Below are the code and all the weights of a small trained network. Each question names an input and a target symbol and asks about switching units off, where a switched-off unit gives its printed mean instead of its output.

import numpy as np


def w(rows, s, z=0):
    codes = np.array(rows[::2]) - 128.0
    scale = np.full(codes.shape[1], s)
    scale[-1] = z or s
    return codes * scale


def f(y):
    return np.maximum(y, 0)


def softmax(a):
    e = np.exp(a - a.max(-1, keepdims=True))
    return e / e.sum(-1, keepdims=True)


def log_softmax(a):
    a = a - a.max(-1, keepdims=True)
    return a - np.log(np.exp(a).sum(-1, keepdims=True))


def net(x, mask):
    ids = ['γηλστφω'.index(c) for c in x.split()]
    T = len(ids)
    res = E[ids] + P[:T]
    u = 0
    for l in range(2):
        r = res
        for j in range(2):
            rows = slice(3 * j, 3 * j + 3)
            q, k, v = (r @ M[l][rows].T for M in (Q, K, V))
            z = softmax(np.where(np.tri(T) > 0, q @ k.T / 3**0.5, -1e9)) @ v
            o = O[l][rows]
            res = res + np.where(mask[u + j], z, o[:, -1]) @ o[:, :-1]
        u += 2
        y = f(res @ A[l][:, :-1].T + A[l][:, -1])
        res = res + np.where(mask[u : u + 8], y, B[l][:, -1]) @ B[l][:, :-1]
        u += 8
    return log_softmax(res[-1] @ U[:, :-1].T + U[:, -1])


Q, K, V, O, A, B = {}, {}, {}, {}, {}, {}
E = w([
[109,95,135],'γ',
[173,111,190],'η',
[119,103,132],'λ',
[19,57,110],'σ',
[165,63,86],'τ',
[181,36,77],'φ',
[184,7,54],'ω',
],0.017)
P = w([
[76,249,136],'0',
[95,133,162],'1',
[136,254,39],'2',
[91,78,183],'3',
[121,219,44],'4',
[83,59,192],'5',
[140,219,68],'6',
[77,47,181],'7',
[149,220,86],'8',
[84,42,179],'9',
[153,221,101],'10',
[161,54,190],'11',
[172,229,117],'12',
[158,67,187],'13',
],0.0088)
Q[0] = w([
[160,77,119],'0.h0',
[107,117,10],'0.h0',
[145,168,185],'0.h0',
[167,106,119],'0.h1',
[126,41,177],'0.h1',
[120,162,175],'0.h1',
],0.012)
K[0] = w([
[101,124,250],'0.h0',
[98,146,100],'0.h0',
[164,177,115],'0.h0',
[200,104,150],'0.h1',
[138,73,101],'0.h1',
[119,167,104],'0.h1',
],0.017)
V[0] = w([
[125,91,104],'0.h0',
[136,128,45],'0.h0',
[105,146,247],'0.h0',
[73,177,160],'0.h1',
[107,132,131],'0.h1',
[46,89,103],'0.h1',
],0.013)
O[0] = w([
[236,51,84,167],'0.h0',
[156,139,116,107],'0.h0',
[70,28,94,156],'0.h0',
[254,228,160,97],'0.h1',
[97,112,97,139],'0.h1',
[217,115,217,254],'0.h1',
],0.0055,0.0095)
A[0] = w([
[126,115,5,191],'0.n0',
[231,159,77,104],'0.n1',
[127,115,187,74],'0.n2',
[180,134,112,48],'0.n3',
[103,120,117,219],'0.n4',
[166,42,153,2],'0.n5',
[125,120,193,88],'0.n6',
[75,162,142,15],'0.n7',
],0.013,0.0043)
B[0] = w([
[147,240,72,188],'0.n0',
[27,243,12,159],'0.n1',
[77,165,54,171],'0.n2',
[33,153,101,136],'0.n3',
[143,255,181,182],'0.n4',
[93,107,91,254],'0.n5',
[37,112,60,174],'0.n6',
[153,26,78,129],'0.n7',
],0.0061,0.01)
Q[1] = w([
[87,165,124],'1.h0',
[122,124,44],'1.h0',
[174,190,106],'1.h0',
[82,126,67],'1.h1',
[163,114,254],'1.h1',
[112,104,66],'1.h1',
],0.013)
K[1] = w([
[221,180,166],'1.h0',
[133,89,130],'1.h0',
[160,171,183],'1.h0',
[218,146,97],'1.h1',
[32,3,109],'1.h1',
[190,156,142],'1.h1',
],0.014)
V[1] = w([
[61,247,239],'1.h0',
[196,223,2],'1.h0',
[79,131,129],'1.h0',
[83,103,151],'1.h1',
[4,100,114],'1.h1',
[116,237,184],'1.h1',
],0.008)
O[1] = w([
[172,227,202,4],'1.h0',
[42,49,2,87],'1.h0',
[217,70,106,206],'1.h0',
[60,50,145,54],'1.h1',
[202,51,182,202],'1.h1',
[173,176,114,227],'1.h1',
],0.0053,0.0043)
A[1] = w([
[145,99,218,134],'1.n0',
[127,144,211,103],'1.n1',
[62,237,196,124],'1.n2',
[84,186,147,57],'1.n3',
[120,250,91,64],'1.n4',
[118,148,76,57],'1.n5',
[56,188,196,63],'1.n6',
[92,91,157,255],'1.n7',
],0.012,0.0078)
B[1] = w([
[61,116,140,174],'1.n0',
[89,73,121,148],'1.n1',
[117,142,74,166],'1.n2',
[112,6,134,139],'1.n3',
[96,108,160,211],'1.n4',
[119,109,159,164],'1.n5',
[80,135,88,137],'1.n6',
[189,113,129,246],'1.n7',
],0.015,0.012)
U = w([
[1,110,95,127],'γ',
[121,195,62,208],'η',
[221,166,99,236],'λ',
[119,43,217,152],'σ',
[174,91,61,120],'τ',
[87,86,122,59],'φ',
[94,26,28,8],'ω',
],0.0081,0.013)

Each question gives the input, a string of symbols that net reads in full, and the target symbol t.
The units are the heads (3 rows each of Q, K, V and O) and the neurons (one row each of A and B). Each row of codes is followed by its name. A weight is (code - 128) times the scale printed after its matrix; where a second scale follows, it is the last column's (O, A, B and U).
mask holds one flag per unit, layer by layer, with each layer's heads first. A switched-off unit (its flag False) gives its mean, the last column of its rows in O or B, instead of its output. The means were averaged over made-up inputs and are rounded, as every weight is.
A unit's drop is (log p(t) with every unit on - log p(t) with that unit switched off) / (log p(t) with every unit on - log p(t) with every unit switched off).
The circuit of an input: a set's keep is (log p(t) with only the set's units on - log p(t) with every unit switched off) / (log p(t) with every unit on - log p(t) with every unit switched off). Starting from the 12 units with the biggest drops (on a tie, the unit counted first), units are removed one at a time, each time the one whose removal leaves the highest keep (on an exact tie, the one counted first), for as long as the keep stays at least 0.8.
units of the circuit, in order: the units of the circuit, biggest drop first
top k neurons: the k neurons with the biggest drops, biggest first
top k neurons in layer l: the k neurons of layer l with the biggest drops, biggest first
input τ η γ η σ σ η σ σ ω λ τ, target ω: units of the circuit, in order => [0.h1, 1.h0]
input ω σ η γ σ γ, target λ: top neuron in layer 1 => [1.n4]
input σ σ ω η σ σ τ, target γ: units of the circuit, in order => [1.n4, 0.n1, 1.n7]
input σ σ η η γ σ σ τ, target λ: units of the circuit, in order => [1.n4, 1.h0]
input σ ω τ γ, target ω: units of the circuit, in order => [1.h0, 0.h1]
input σ σ σ ω σ γ, target ω: units of the circuit, in order => [1.h0, 0.h1, 0.n0]
input σ ω γ ω γ λ, target ω: units of the circuit, in order => [1.h0, 0.h1]
input φ σ φ σ σ η λ, target γ: units of the circuit, in order => [0.n1, 0.h0, 1.n4, 1.n7]
input γ τ η, target γ: units of the circuit, in order => [0.n1, 1.n4, 1.n7]
input ω τ σ τ η σ σ σ σ, target σ: top 4 neurons in layer 0 => [0.n1, 0.n5, 0.n0, 0.n2]
input η σ η ω γ, target γ: top 2 neurons => [1.n4, 1.n7]
input σ φ σ σ σ η ω, target γ: top 3 neurons => [1.n4, 0.n0, 1.n7]
input γ η σ η γ τ, target λ: units of the circuit, in order => [1.n4, 1.n0]
input λ σ σ φ η σ τ ω τ γ ω, target η: top 2 neurons => [0.n0, 1.n7]
input σ σ γ φ φ, target η: top 4 neurons => [0.n0, 0.n1, 1.n0, 1.n7]
input γ σ γ ω σ γ φ η, target ω: top 2 neurons => [0.n5, 0.n0]
input σ η η σ σ φ η σ η, target σ: top 3 neurons in layer 0 => [0.n0, 0.n5, 0.n2]
input ω η η τ η σ σ, target η: top 2 neurons => [0.n1, 1.n7]
input τ φ η σ λ, target γ: top 2 neurons => [1.n4, 1.n7]
input λ σ φ ω σ η η, target η: top 2 neurons in layer 1 => [1.n7, 1.n2]
input σ η ω ω σ η η σ φ η η, target σ: top neuron => [0.n5]
input ω σ σ η σ η τ, target γ: top neuron => [1.n4]
input η λ γ, target γ: top 3 neurons => [1.n4, 1.n7, 1.n3]
input η γ γ η φ η η η λ γ σ τ τ ω, target ω: top 2 neurons => [0.n5, 0.n0]
input ω σ φ σ γ σ η λ σ σ η, target η: top 2 neurons => [0.n1, 0.n0]
